In the rows, 128 means zero.
Each row has a class, written after it.
[132 138 109 141 122 146 133 126 155 143 119 130 135  89 109  88 149 104
 120 123 137 118 127 152 124 124 116 128 144 134 128 153 107 141 159 143
 112 135 121 119 122 124 136 118 110 127 126 137 157 147  94 130] | kole
[161 125  74  99 128 118 140  95 126 154 155 137 105 132 140 135 123  84
 155 121 120  83 175 119 119 160  93 107 139 108 116 128 112 130 127 135
 128 131 124 120 143 104 158 151 125 153 111 190 134  99 106  94] | Nom
[ 78 111 160 107 112 161  64 114 123 145 127 124 139  85 132 101 123 124
 100 126 130 151 165 156 143 102 210  60 142 134  78 131  77 136 105 144
  70 193 117 134 134  99 142 104 148 146 188  95 149 180 128 196] | riba
[101 112 128 141 117 162 139 138 136 161 104 146  98 138  55 118 110 141
 176 129 135 171 165 167 137  93 159 133 126 124 159 161  95 110 123  85
  72 127  80 145 135 116 112 134 140  59 141 141  65 169 118  64] | Mupa
[146 134 128  83 161  91  62 180 116 132 107 121 162 152 167 157 146 127
  78 137 113 163 157 106 125 106 134  24  89 164 108  97 135 159 101 125
  97 137  96 124 109 169 122 127 136 107 130 131 104 171 119 162] | kole
[150 199 107  86 151  96 149 151 136 123  98  73 166 161 117 140 160 110
 133 198 179 153  57 178  82 105 118 141  79 159 119  99 172 187 199  70
 127 137  72 105 154 142 117 185 101 170 164 139  91 202 104 147] | pim
[ 62 131 139 154 129  91  68 119  90  28 125 173 185  91  95 142  82 129
 155 116 136 134 131 143 181 113 215 126 174 122  81 138 136 110  94 140
 134 154 115 148 144 119 129  89 115 116 156 135  61 128 166 221] | vapoz
[111 137 135 121 132 123 159 129 119 135 126 135 141 124 117 119 127 117
 140  94 115 149 149 144 144 148 112 121 134 106 123 135 105 130 139 147
 126 141 153 147 136 106 140 110 145 141 140 103 131 138 103 121] | vak
[113 144 118 120 119 107 117 119  91 128 112 114 126 161  94 142  98 158
 137 108 127 148 126 120 128 156 119 156 115 114 133 130 116 134 129 130
 120 148 130 131 156  91 139 124 136 122 130 126 149 149 113 131] | Gara
[113 151  81 107 152 182 134  97 153 119  97 117 187 119 128 122 169 134
  89  87 133 140 131 142 112  96 161 157 178  99 147 124 143 139  82 107
 145  89 138 170 116 177 170 164 107 185 168 130 126 192 142 187] | Nom
[160  65 151 125 100 129 107 112 121 134 154 121 193  92 119 143 140 139
 164 114  98 177 108 101 156 137 103 118  90 152 182 118 142 153  55  99
  95 162 112  92 119 139 136 134 142 121 105 128 147 130 148  80] | nupa
[168 103 162 132 113 128 104 185 109  86 120 127 166  68 156 122  98  84
  92 116 128 146  98 145 139  69  64 101 148  93 166 119 124 132 134 131
  78 160 123 172 102 114 149 132  90 118 130  80 145 160 131 121] | nupa
[113 118 128 124 129 109 113 133 121 114 122 143 113 124 119 108 142 123
 138 122 126 148 115 127 123 128 123 132 137 143 130 122 124 139 139 132
 147 118 124 140 144 122 130 122 126 143 129 152 143 123 112 139] | vak
[195 100 140 139 102 131 120 150 114 174 130 110 104 144  97 180 113 101
 136 121 124 137 168 128 108 110 138  90 151  86 149 111 114 102 120 110
 163 126 155 155 108 120 124 126 150 148 121 168 147 143  82  78] | kole
[ 53 128 170 165 135 166 122 195 116 130  95 118 111 135 150  92 100 142
 154 100 150  95 120 165 145 132 101 188 124 157  77 155  91 110 117 140
 120 193 140 129 103 118 148 121 160  91 139 189 151 143 122 142] | riba
[115 121 131 119 117 115 109 127 119 115 125 150 119 125 126 113 144 128
 142 127 126 154 116 135 135 142 119 131 132 139 133 126 118 138 141 135
 144 121 131 141 139 118 140 121 127 148 137 154 135 125 113 138] | vak
[125  85 100 143 142 194 143 146 156 145  99 118 182  92 160 123 175 100
 154  99 121 138 195 158  94  97 184 144 155 198 180  97 149 149 122 107
 137 136 101 104  99 178 151 137 117 113 115  97 171  89 184 138] | Nom
[166  84 137 122 128  83 144 133 137 160 118 165 252 126 114 164 191 164
 136 155 104 159  93  80 137 107 119 125  95 126 116 143  93 140 124 115
 128 153 159 132 131 135  89 183 147 195  83 156 120 123 123 127] | Mupa
[116 133 130 123 144 135 169 150 126 138 135 106 138 154 123 114 149 128
 118 135 120 108 161 151 104 116 128 154 119 134 130 125  95 111 155 123
 136 105 122 127 136 116 124 109 125 134 159 126 131 150 133 115] | Mupa
[113 119 119 128 125 115 133 149 137 134 100 139 132 148 121 139 112 109
 115 116 124 156 138 137 136 111 127 140 121 114 133 148 113 132 132 125
 152 120 137 106 132 117 142 113 106 118 134 133 148 150 113 122] | kole
[132 130 141 112 131 167 120 129 131 142 130 138 134 137 132 124 160 146
 124 121 125 117 149 139 130 130 120 142 135 139 119 139 115 125 127 122
 120 124 128 152 129 124 146 115 122 115 140  98 151 128 143 121] | riba
[129 144 121 120 120 117 120 137 122 117 122 138 136 131 128 114 134 124
 147 141 123 126 111 137 125 125 142 138 128 129 138 126 131 142 133 124
 136 109 133 148 133 125 143 122 116 134 115 160 142 139 110 155] | pim
[110 121 131 122 124 122 130 140 115 131 129 137 113 124 119 128 154 136
 146 135 143 144 108 126 131 135 134 118 112 146 140 124 128 126 146 117
 119 100 128 150 129 145 122 134 127 138 120 156 123 133 126 138] | Mupa
[138 123 107 142 113 159 115 192  89 102 135 128  30 170 133 114 181 114
 103 160 112 166  77 160 140 100 185  86 107 148 140  92 157 118 114 144
 106 142 106  67 159 136 138 102 107 112 167 104 174 130 128 144] | kole
[113 125 128 123 122 108 106 124  91 119 131 129 105 136 144 131 121 124
 144 137 135 132 132 146 129 119 143 128 118 143 127 115 130 135 120 133
 140 117 133 166 136 125 129 137 125 138 127 155 130 113 121 141] | taza
[156 151 126 174 127 159  82 125  59 154 141 124 130 111 125 180 134 140
 134 146  94 190  88  96 156 171 134 102 128 113 138 113 134 101 124 101
  42 149  97 115 149 157 125  81  76 139 125 109 118 119 119 135] | Gara
[101 127 132  99 143 125 102 132 108 130 131 133  84 118 149 120 132 132
 131 124 119 147 115 129 128 112 130 132 147 154 123 121 131 130 115 112
 121 115 132 151 141 114 127  93 117 134 129 135 194 156 118 137] | riba
[111 127 133 134 131 104 111 123  98 112 135 131 111 145 139 132 128 126
 139 130 143 128 125 148 120 125 121 127 134 140 130 123 134 130 127 136
 138 115 134 158 128 124 134 130 114 143 135 148 137 109 120 145] | taza
[147 149 116 136 129 113 131 125 125 126 139 115 120 169 131 135 127 104
 118 117 112 124 125 123 122 119  90 131 111 106 114 131  90 111 128 120
 140 145 120 127 148 116 136 144 117 123 134 146  91 131 121 131] | Nom
[137 113 124 138 135 116 135 151 123 144 148 147 100 122 143 174 111  47
 188 137 161 145  86  88 135 155 185  86 103  81 159 120 160 153 132 128
  93 178  99 146 134 152 142 170 113 149  54 134 110  87  96 102] | rubug
[138 137 121 156 149 161  97 106 182 118 138 141 163 137 156 164 159 149
 137 130 130  96 135  80 156 130 117 160 102 113  85  97 155 110 128 136
 103 189  89 137  75 156  89 161 119 103  76 141 121  98 153 120] | Nom
[139 146 115 179 138 181  93 132  93 197 125 125 148 178  34 121 152  98
  61 121  62 136 100  88  89 138 206  60 117 102 144 116  65  95 106 123
 111 135 108 122 106 151 161 160 120  76 143 117 131 155 106  85] | kole
[181 108 140 166  60 122 103 133 139 118 157 146  68 122 153 182 102 172
 142 149 127 204 229 107 109  75 122 102 115  89 138 133 125 139 125 156
 117 136 157 129 142  95 122 105 108  92 144 140 127 144 102 140] | nupa
[105  51 120 100 143 194  81 169 136  98  99 154 164  23  88  81 174 101
 115 150 120  77  57 133 133 111 139 120 140 141 118 153 136 160  57 123
  80 156  94 139 115 140 110 116 166 136 150 148 178 200  97 129] | riba
[105 128 127 142 125 118 115 134 103 125 135 125 108 128 114 125 126 121
 127 118 142 141 116 124 124 135 137 120 127 122 137 128 130 116 132 133
 113 111 131 147 135 132 134 115 141 140 114 149 143 112 121 136] | rubug
[ 96 115 137 125 130 118 126 136 110 126 129 135 116 121 125 128 149 139
 141 122 136 145 110 131 132 132 131 122 113 157 133 121 127 122 148 118
 125 109 122 142 128 141 124 126 122 138 120 149 134 132 138 150] | Mupa
[ 95 219 137 139 151 118 111 130 144 107 113 170 173 104 126 107 137 125
 161 102 134 148 143 155 146 133 152 169 140 142 107 139 136 113 124 143
 109 172 145 139 122 121 121 115 123  69 121 158 131 153 107 158] | riba
[123 123 144 128 121 122 130 128 125 149 118 167 141 143 109 116 141 130
 138  95 139 156 135 125 122 138  90 153 121 127 130 150  90 130 148 129
 142 128 140 154 133 112 155 121 129 130 140 141 136 130 107 114] | vak
[131 136 145 108 125 122 122 126 138 140 128 141 115 165 125 119 126 125
 136 103 141 136 177 149 151 139 101 132 130 119 110 130 100 128 152 138
 137 137 120 149 149  90 143 106 130 120 157 127 126 135 105 123] | vak
[167 141 137 160 121 122  73 148 169 158 128  99 151 113 142  92  93 158
 166 149 122 143 170 133 117 140 117 145 146 127 127 153 129 112 140 150
 124 235  81 100 133 124 160 162 136  76  92 144 122 123 120 120] | Gara
[109  94 171  74  96 109  89 157 132 157 103 160 160 165  69 129 161 199
 149 137 170 171  83 181 162  81 170 164 140 175 153 157  84 191 178  86
 127 111 162 195 147 115 140  91 134 149 138 105 216 170 107 105] | riba
[ 98  99 167 118 120 137 149 144 152  76 121 142  64 114  97 172 167 156
 158  94 146  99 135 190 129 147 127 120 113 157 125 128 134 126 100 159
 105 143 114 113 171 118  96 115 127 151 128 146 216  74 116 100] | kole
[106 154 111  99 131 114 139 137 152 119  99 128 157 146 128 120 118 133
 135 146 160 109 144 133  95 143 139 155 113 103 119 147 123 132 135 125
 132 116 140 128 115 122 153 121 146 140 142 142 128 122 132 139] | pim
[118 141 109 123 122 114 109 128 117 128 131 129 106 134 137 132 117 131
 129 124 133 163 118 124 136 138 139 123 121 134 138 132 128 125 134 118
 130 125 120 151 135 119 142 128 128 117 123 142 130 139 133 144] | Gara
[101 176 135 184 134 107 130 156 109  72 139 118 121 106 114 152 151 126
 145 123  85 118  91 106 130 153 150 122 149 138 133 100 160 122 155 153
 112 172 116 119 146 130 143 190 108 141  64 152 127  99 138 123] | Gara
[ 96 118 132 133 132 115 140 130 117 135 115 136 130 146 118 136 143 154
 131 119 138 134 151 129 131 127 144 148 112 122 111 124 125 112 159 120
 111 114 126 137 135 131 100 111 121 147 126 130 126 117 136 136] | Mupa
[143  79 146 168  89 122 104 190 115 107 134 112 122 122 107 169 120 147
 143 137 161 111 123 111 138 116 109 117 100 145 120 120 142 153 124 136
  93 133 140  63 151 174 113 100 120 154 124 193 114 142 118 148] | Mupa
[108 131 137 113 135 124 146 141 113 154 140 119 109 124 126 128 143  96
 153 146 139 118 125 123 128 147 116 138 121 146 147 133 110 118 139 131
 134 106 119 124 122 128 149 121 132 135 119 185 122 126 125 135] | Mupa
[186 122  71 123 137 158 139 134 126 154 107  64  86 158 157 126  53 125
 191 122 120 134 133 114 147 145 157 133 145 119 112 120  90 129 136 101
 152 204 129 108 176  72 159 142 151 128 121  76 142 149 147 138] | Gara
[123 120 118 130 124 113 122 135 104 113 133 139 118 122 139 116 109 132
 121 141 128 144  96 127 139 139 150 127 125 119 132 127 139 133 121 138
 124 109 127 155 131 135 132 122 124 132 121 136 134 127 129 141] | vapoz
[197 182 160 108 139 128 111 114 162 139  98 196 148 116 105 127 196 124
 128 151 107  62 172 127 118  86 127 121 161 147 125 125 139 131 161 128
 178  89 141 100 143 132 167 135 105 139 123 122 105 122 167 138] | pim
[145 176  82 135 135 145 111 129  86  91  94 159  93  83 104 106 141 126
 134 111 124 111 133 127 108 134 163 146 102 118 120 131  95 123 128 133
  52 148  90 162 143  98  87 124 179  83  98 173  75 101 112 145] | rubug
[118 116 150 133 119 124 137 146 141 133 117 139 107 130 136 108 146 114
 125 116 111 158 144 128 118 124 110 146 111 125 127 142  91 106 123 137
 154 130 131 140 154 117 124 111 143 132 147 130 130 120 113 123] | vak
[135 123 109 119 123 117 128 144 131 106 129 126 136 123 143 104 125 118
 145 138 120 131 108 141 125 127 133 133 124 126 132 127 144 137 127 118
 148 111 127 146 134 123 146 134 121 137 116 154 145 142 116 147] | pim
[125 144 133 112 150 116 156 139 100 143 131 120 141 126 145 135 114 125
 118 144 131 141 117 124 125 130 148 132 129 118 109 128 119 139 131 115
 115 125 117 128 151 111 151 134 127 155 145 124 129 127 133 117] | vapoz
[148 152 134 107 151 100 130 206  69 145  65 138  67 164 171 150  93 159
 124 152 105 212  73 149 130 105 192  82 133 118 151 105 144 144 108 117
 114 143 142 128 159 148 173 189 137 146 111 128 127 131 141 134] | vapoz
[139 119  94 161 117 169 141 108  82  65 155 135 116  97 111  85 115 174
 183 148 148  96 101 177 132 163 104 158 140 123  97 132 126 132 169 190
 114 155 156 143 110  59 184 166 133 167 139 160 180 120 131 128] | taza
[118 114 128 123 122 127 137 129 123 120 118 155 166 133 121 142 137 105
 138 103 102 168 148 126 147 158 124 153 111 124 134 126 107 128 139 145
 151 128 133 139 148 105 155 125 114 145 133 129 151 126 122 121] | vak
[142 141 174 124 135 120 103 156 105 127 133 129 158  92 137  92 109 128
 103 137 115  96  78 174 171 121  94 128 153  87 108 142 125 132 117 154
  83 169 147 113 135 110 114  98 114 110 113 115 164 107  99 136] | riba
[176 144  49 147 148 137 184 132 157 118 146 121 166 152  98 133  99 101
 143 150 167 132  83 169  91  97 192 142 116  56 125 138 145 121 104 149
 129 167 140 110 119 127 115 145 118 130 132 137 147 133 114 163] | pim
[129 127  97 117 115 126 141 133 107 135 121 125  94 141 136 123 131 125
 129 120 129 160 135 156 130 141 150 111 103 107 135 130 126 146 122 131
 106 136 123 134 153 119 151 145 120 136 150 141 133 123 116 135] | nupa
[151 146 158 141 145 156 162 127 163 145 118  82 210 144 108 125 156 100
 134 112 147 122 118 139 156 144 177 133 135 158 150  98  86 122 139 132
 122  89 173 156 138 133 184 173 129 210 118 112 182  91 175 104] | taza
[134 126 119 118 122 123 119 141 137 105 129 127 143 125 139 110 129 128
 141 143 129 133 115 139 125 121 143 138 119 129 135 134 130 141 114 116
 135 108 122 141 132 126 144 121 125 135 127 166 131 145 119 156] | pim
[158 146 129 172 141 112 137 181 109  97 144  67  52 107  95  96 141 164
 130 139  79 132 156 137 116 144 100 129 151 137 137 136 167 129 160 165
 101 124  92  65 199 111 177 120 129 140  99 140 134 128 118 116] | Gara
[121 140 107 123 127 102 101 125 111 127 120 135 114 141 130 126 115 128
 122 128 131 158 121 127 127 143 136 122 123 127 144 130 128 127 133 127
 127 120 119 147 137 118 137 129 120 119 121 149 133 130 124 150] | Gara
[152  98  31 148 144 155 168 123 104 106 170  92 179 135 114 156 127 105
 140 103 111  83 102 115 101 190 120 161 100 121 111 112 119 127 138 135
 127 160 139 168  79 120  99 133 148 160  89 165 179 151 112 109] | riba
[117  98  39  92 123 139 142  92 140 170 115 115 155 123 125 113 138 138
 107 158 107 121 109 141 194  92 191 117 135 122  83 140  81 168 151  93
 128 130 127 166 111  97 126 185 162 189 121 174 102 154 159 133] | nupa
[170  93 148 146 136 154 137 161 133  92 101 146  97 112 119 131 191 186
 157 148 111 159 124 127 117  99 137 182 122 115 121 140 134 141 126 120
 126 162  96 108 170 112  95 101 149 145 133  96 110  98 122 138] | vak
[157 158 148 135 132  94 111 135 144 107 157  90 124 144 113  72 118 153
 143 110 130 167 114 112 104 121 119 101  96 145 138 130 115 118  74 127
 136 153 121 140 157 113 147 173 182  95 130 152 100 182 120 131] | Gara
[143 159 122 138 170 112 183  97  86 149 148  88 116 134 110 112 117 173
 191 114 103 146 138 144  82 110 101 164  98 131  93 103 158 111 116 157
 178 211 129 110 127  93 142 204 157 132 116 140 157 164 137 119] | nupa
[132 139 105 121 130 108 104 131 105 126 123 136 117 133 121 131 122 134
 134 122 138 155 117 130 136 137 136 118 134 135 143 131 134 136 134 123
 124 118 125 150 139 126 147 123 123 132 120 148 132 139 128 153] | Gara
[122 112 126 132 150 126 104  90 136 161 128 137 148 106 132 134 143 173
  91 166 101 124 116 127 162  96 166 134 145 118  78 114 173 124 106 124
 125 117  95 123 141 166  84 147 106 186 119 162 140 137 145 137] | vapoz
[134 149 151 142 161 114 129 143  90 152 125 138 140 137 113 137 114 110
 112 101 135 108 152 125 108 123 126 113 124 117 115 121  97 116 159 134
 111 116 133 146 137 110 137 112 128 125 114 131 148  99 122 119] | rubug
[121  70 177 152  91 196 132 134 128 120 114 127  83  65 155 185 161 155
 130 143  91 154 171 130 137 131 171 146 100 141 137 127 140 102  91 125
 128 117 101 126 134 177 105  85 148 166 139  94 105 107 186 133] | vapoz
[ 56 175 148 124 118 102 137 135 138 115 128 178 174 146 104 136 112 118
 142 104 136 127 123 139 155 148 210 118  74 103  93 143 112 142 191 130
 137 139 126 189 108 123 200 206 119 107  88 139  79 109 155 104] | pim
[118 122 132 120 121 113 110 131 116 118 115 140 126 129 106 116 139 128
 142 119 132 160 117 136 130 139 123 135 128 134 132 121 127 134 141 133
 148 126 129 146 141 119 131 121 135 137 138 141 142 129 108 141] | vak
[107  91  48 106 126 121  92 133  75 167 100 163 220 143 148 100 139 111
 165 139 118 113 113 137 144 152 186  70 136 162  99 126  81 143 141 122
 101 194 136 158 101 165 127 135 116 168 118 108 144 101 127 143] | kole
[122 140 134 142 128 150 144 138 145 141 123 115  96 159 133 110 116 133
 126 117 142 114 152 138 150 122 130 110 171  89 134 133 116 118 125 136
  99 105 153 150 150 112 140 130 135 147 129 123 139 118 112 115] | rubug
[119 118 125 117 119 102 109 131 125 115 131 144 119 120 133 110 141 123
 129 116 122 162 121 136 125 128 113 138 130 145 134 126 121 132 140 129
 154 120 123 146 145 122 134 119 123 144 132 161 148 130 113 136] | vak
[119 121 126 127 123 139 131 149 114 132 101 157 128 132 134 156 126 132
 131 110 123 160 136 149 126 124 123 136 116 119 110 145 121 116 140 125
 121 160 146 145 139 125 133 126 111 131 133  92 152 142 131 128] | riba
[132 168 145  78 143 118 116 126 153 141 138 127 103 124 173 121 149 135
 110 132 113 113 100 108 121 193 157  94 108  99 130 146 108 125 118 120
 177 156 152 130 124 116 157 108 189 117 149  86 137 129 128 131] | Gara
[149 156 168 116 123 114 126 140 144  91 167 167 223 118  86 144 194 106
 141 134 160  88 136  99 167  91 106 124 143 137  90 123 134 138 114 148
 123 134 141 146 126  68 146 129 147 107 135 165 127 138 109 170] | pim
[100 118 104 131 143 118 140 151 142 138 117 117 152 154 143 132 108  89
 111 119 139 138 155 133 124  93 150 132 137 121 112 135 103 141 118 110
 141 113 113 129 139 114 127 135  93 123 141 168 140 138 102 128] | kole
[169 185 152 124 145  96 118  90 111  87 125 159 126 135 135  86 118 167
 180 133 123 143  97 184  97 141 210 140  84 102 150 133  96 149 128 139
 153 172 134 168 124 104 140 192 153 121 108 129  69  98 134 131] | taza
[130 120 123 115 119 108 102 128 115 119 122 150 131 128 121 104 142 122
 139 127 130 149 126 133 125 130 115 128 130 143 128 116 119 129 141 135
 142 122 129 149 140 121 128 125 128 150 136 155 142 126 115 134] | vak
[145  98 164 158 151 150 103 130  87 127  85 125 153  93  86 154 108 177
 161 104 110 159 173 140 145  99 153 162 135  99 104 122 141 124 115 128
 107 156  96 146 163 113 113 112  97 110 126  89 149 110 130 154] | nupa
[150 125 107 121 144 111 127 124 136 136 133 131 129 167 140 102 125 143
 134 116 134 117 138 138 114 111 102 130 120 115 118 135 116 142 115 105
 128 130 121 117 136 128 132 137 128 119 134 154 116 128 115 111] | Nom
[125 144 139 153 159 186 148 135  94 136  85 176 181  85 147 182 157 156
 152 126  88 136  89 127 102 190 205 162 109  86 115 146 139 104  99 123
 166 166 137 157 139 211 129 129 100 150 145  58 120  99 140 151] | vapoz
[ 96 191  93  94 140 114 140 134 135 131 130 158  93  93 159 107 148 116
 108  95 160 110 118 182 112 104 116 154 133 151  94 131 149 123 137 110
 107 145 147 137 122 133 103 111 143 131 143 191 171 165 108 116] | riba
[130 122  72 162 134 113 118 137 161  86 108 120 202 171 158 146  85 101
  86 123 147 193 101 107 129 134 135 129 101 116 157 119 121 134 136 112
 150  82 140 171 102 116 103 151  89  79 121 129 135 138 141 182] | Gara
[167 162 126 116  69 164  43 100 138 155 112 170 188  88 147 112 164 104
 142 142 132 150  90 125 106 177 111 147  87 165 124 133 103 101 130  78
 128 195 123 123 134 165 136 148 113 122 168 148 126 163 123 106] | riba
[160 109 213 164 167 131 119 162 169 112 140 158 118 100 119  87 184 141
 123 105 116  89 180 126 138  85 119  97 144 119  96 133 142  89 111 141
 105 160  92  94 146 124 121 119 143 124 134 117  94 137 135 129] | Mupa
[114 127 114 126 137 117 120 124 115 118 134 134 122 150 141 129 135 129
 140 114 135 142 119 136 134 126 131 129 115 121 122 117 136 135 115 117
 136 122 127 141 119 135 132 137 129 127 126 167 123 123 121 148] | Nom
[172 133 113 109 150  86 129 136  95 154 135 134 167 190  73 179 200 133
 163 158 111 153 136  71 150 140 132 135 148 145 149 119 125 135 150  95
 116  94 110 174 168 106 127 111 125 179 102 132 124 130 103 104] | Gara
[112 124 153 128 133 137 126 140 109 148 141 139 174 136 120 122 150 113
 144 135 108  95 135 109 121 138 133 151 116 139 134 133  77 111 140 124
 130 150 106 141 118 125 133 121 118 100 125 127 111 121 133 116] | Mupa
[126 128 141 121 117 141 153 153 100 161 118 113 130 131 119  91 118  99
 143 125 129 137 132 136 134 113 129 134 126 107 141 138 112 118 110 117
 125 130 138 127 165 104 157 143 162 121 137 114 123 120 118  94] | rubug
[ 83 181 194 147 126 159 118 146  70  86 150 111  73  85 157 158 121 144
 184 135 100 138  92 150 134 138 130 141 140 151 144 100 143 134 111 139
 136 162 119 162 132 101 160 177 116  65 112 148 141 103 116 116] | taza
[142 114  99 129 133 111 139 126 129 128 141 117 130 184 144 129 152 114
 120 136 135 146 133 125 104 142  95 114 106 118 146 126 122 130 105 128
 114 107 133 101 129 142 120 100 120 152 151 140 131 119 111 143] | Nom
[185 143 144 142 147 145 128 170 143 114 137 133 150 142 174 143 134 114
  82 141 110 138 103 154 174 118 130 111 125  62 135  81 191  88 127 114
 120 115 140 127 122 137 109 144 114 140 123 116 160 117 133  69] | rubug
